Here is a tiny trained network, its code and every weight. The questions are about switching its units off for an input and a class, where a switched-off unit gives its printed mean instead of its output.

import numpy as np


def w(rows, s, z=0):
    codes = np.array(rows[::2]) - 128.0
    scale = np.full(codes.shape[1], s)
    scale[-1] = z or s
    return codes * scale


def f(y):
    return y / 2 * (1 + np.tanh(0.7978845608 * (y + 0.044715 * y**3)))


def log_softmax(a):
    a = a - a.max(-1, keepdims=True)
    return a - np.log(np.exp(a).sum(-1, keepdims=True))


def net(x, mask):
    res = np.array(x, float).reshape(1, 7) / 4 @ E
    y = f(res @ A[0][:, :-1].T + A[0][:, -1])
    res = res + np.where(mask, y, B[0][:, -1]) @ B[0][:, :-1]
    return log_softmax(res[-1] @ U[:, :-1].T + U[:, -1])


A, B = {}, {}
E = w([
[70,224,176,109],'x0',
[245,205,116,95],'x1',
[127,128,129,128],'x2',
[109,111,102,34],'x3',
[149,99,255,93],'x4',
[128,128,129,129],'x5',
[130,128,128,127],'x6',
],0.0098)
A[0] = w([
[185,150,113,77,134],'N0',
[94,164,3,207,26],'N1',
[173,169,132,114,87],'N2',
[108,123,133,21,140],'N3',
[72,83,134,137,91],'N4',
[177,79,114,143,157],'N5',
[68,99,137,157,92],'N6',
[93,211,138,116,77],'N7',
[66,207,171,152,94],'N8',
[144,123,177,197,104],'N9',
[96,176,134,125,101],'N10',
[195,154,179,130,142],'N11',
[194,150,136,108,78],'N12',
[172,155,129,129,81],'N13',
[225,183,90,71,74],'N14',
[51,218,105,45,51],'N15',
[200,168,156,219,160],'N16',
[131,178,53,142,46],'N17',
[97,151,148,235,142],'N18',
[58,107,132,140,87],'N19',
[180,167,90,42,152],'N20',
[187,30,112,134,44],'N21',
[146,134,162,194,155],'N22',
[177,176,137,120,102],'N23',
[195,180,124,150,78],'N24',
[137,114,172,115,35],'N25',
[95,201,104,167,123],'N26',
[94,106,238,85,107],'N27',
[136,125,207,93,30],'N28',
[165,172,119,113,80],'N29',
[156,118,200,133,105],'N30',
[170,36,48,154,109],'N31',
[135,66,97,38,179],'N32',
[103,178,144,124,73],'N33',
[198,76,86,160,40],'N34',
[78,160,139,139,55],'N35',
[154,107,176,92,126],'N36',
[192,54,246,141,2],'N37',
],0.011,0.0059)
B[0] = w([
[108,88,157,191,207],'N0',
[118,108,86,12,255],'N1',
[120,97,131,129,169],'N2',
[47,216,121,231,196],'N3',
[78,60,164,175,172],'N4',
[171,182,162,109,199],'N5',
[98,32,154,156,176],'N6',
[165,135,212,106,184],'N7',
[174,109,205,131,214],'N8',
[102,218,83,143,178],'N9',
[155,120,153,71,157],'N10',
[102,95,89,142,215],'N11',
[128,70,124,130,180],'N12',
[102,99,138,136,154],'N13',
[101,78,139,143,254],'N14',
[147,167,153,127,213],'N15',
[90,171,122,207,248],'N16',
[91,89,76,53,186],'N17',
[102,177,105,140,218],'N18',
[119,53,124,175,175],'N19',
[77,105,122,163,242],'N20',
[182,150,222,134,200],'N21',
[74,168,110,151,190],'N22',
[106,71,131,128,183],'N23',
[77,73,128,149,195],'N24',
[100,124,104,18,131],'N25',
[166,143,120,101,201],'N26',
[147,121,61,111,226],'N27',
[127,130,115,83,170],'N28',
[111,69,140,140,163],'N29',
[118,127,52,65,184],'N30',
[171,168,187,119,249],'N31',
[96,227,125,182,226],'N32',
[180,116,254,85,148],'N33',
[137,144,180,92,191],'N34',
[145,109,167,119,147],'N35',
[91,142,84,77,176],'N36',
[134,132,92,51,220],'N37',
],0.008,0.0072)
U = w([
[100,7,133,176,99],'0',
[128,94,66,56,111],'1',
[189,118,214,125,95],'2',
[123,115,111,164,250],'3',
[84,170,99,196,66],'4',
],0.015,0.013)

Each question gives the input, the list of numbers given to net, and the class t.
The units are the neurons (one row each of A and B). Each row of codes is followed by its name. A weight is (code - 128) times the scale printed after its matrix; where a second scale follows, it is the last column's (A, B and U).
mask holds one flag per neuron, in row order. A switched-off neuron (its flag False) gives its mean, the last column of its row in B, instead of its output. The means were averaged over made-up inputs and are rounded, as every weight is.
A unit's drop is (log p(t) with every unit on - log p(t) with that unit switched off) / (log p(t) with every unit on - log p(t) with every unit switched off).
The circuit of an input: a set's keep is (log p(t) with only the set's units on - log p(t) with every unit switched off) / (log p(t) with every unit on - log p(t) with every unit switched off). Starting from the 12 units with the biggest drops (on a tie, the unit counted first), units are removed one at a time, each time the one whose removal leaves the highest keep (on an exact tie, the one counted first), for as long as the keep stays at least 0.8.
circuit, biggest first: the units of the circuit, biggest drop first
top k neurons: the k neurons with the biggest drops, biggest first
drop when u is switched off: that unit's drop, to one decimal
input [-1,-5,7,7,-5,7,-5], class 4: circuit, biggest first => [N32]
input [7,4,7,4,-6,-7,-5], class 2: circuit, biggest first => [N7 N33]
input [8,3,-5,7,-6,-3,-1], class 2: circuit, biggest first => [N7 N15]
input [-6,1,-2,-6,-5,-8,-1], class 2: circuit, biggest first => [N31 N34]
input [-4,-1,7,6,3,-4,-3], class 4: circuit, biggest first => [N32 N3]
input [-5,3,4,5,-1,3,-2], class 2: circuit, biggest first => [N31 N21]
input [-4,-5,2,8,7,-4,2], class 4: circuit, biggest first => [N3 N32]
input [-6,5,-5,-4,-5,-4,-5], class 2: circuit, biggest first => [N31 N34]
input [5,-3,-3,5,2,4,4], class 2: circuit, biggest first => [N8 N15]
input [3,-6,-6,-3,-6,-5,3], class 0: top 3 neurons => [N6 N19 N4]
input [6,-2,0,-3,7,4,-5], class 1: top 2 neurons => [N27 N30]
input [8,-6,-6,7,5,7,-5], class 2: top 3 neurons => [N8 N15 N33]
input [5,4,-5,-7,6,8,-2], class 4: top 2 neurons => [N16 N9]
input [4,-5,7,4,6,-3,5], class 1: circuit, biggest first => [N27]
input [0,2,-2,-4,3,-1,2], class 4: top 2 neurons => [N16 N1]
input [8,6,-4,0,8,4,5], class 1: top 2 neurons => [N30 N27]
input [-6,1,3,7,-1,8,-4], class 4: top 2 neurons => [N32 N3]
input [-7,1,0,-3,-8,-4,-8], class 1: top 2 neurons => [N1 N17]
input [4,2,-5,7,8,-5,8], class 1: drop when N27 is switched off => 0.2
input [3,5,-3,8,-5,-8,-4], class 4: circuit, biggest first => [N3]
input [1,-6,-1,-3,-7,1,0], class 1: drop when N0 is switched off => 0.1
input [-6,6,1,-1,-6,-3,1], class 0: drop when N14 is switched off => 0.4
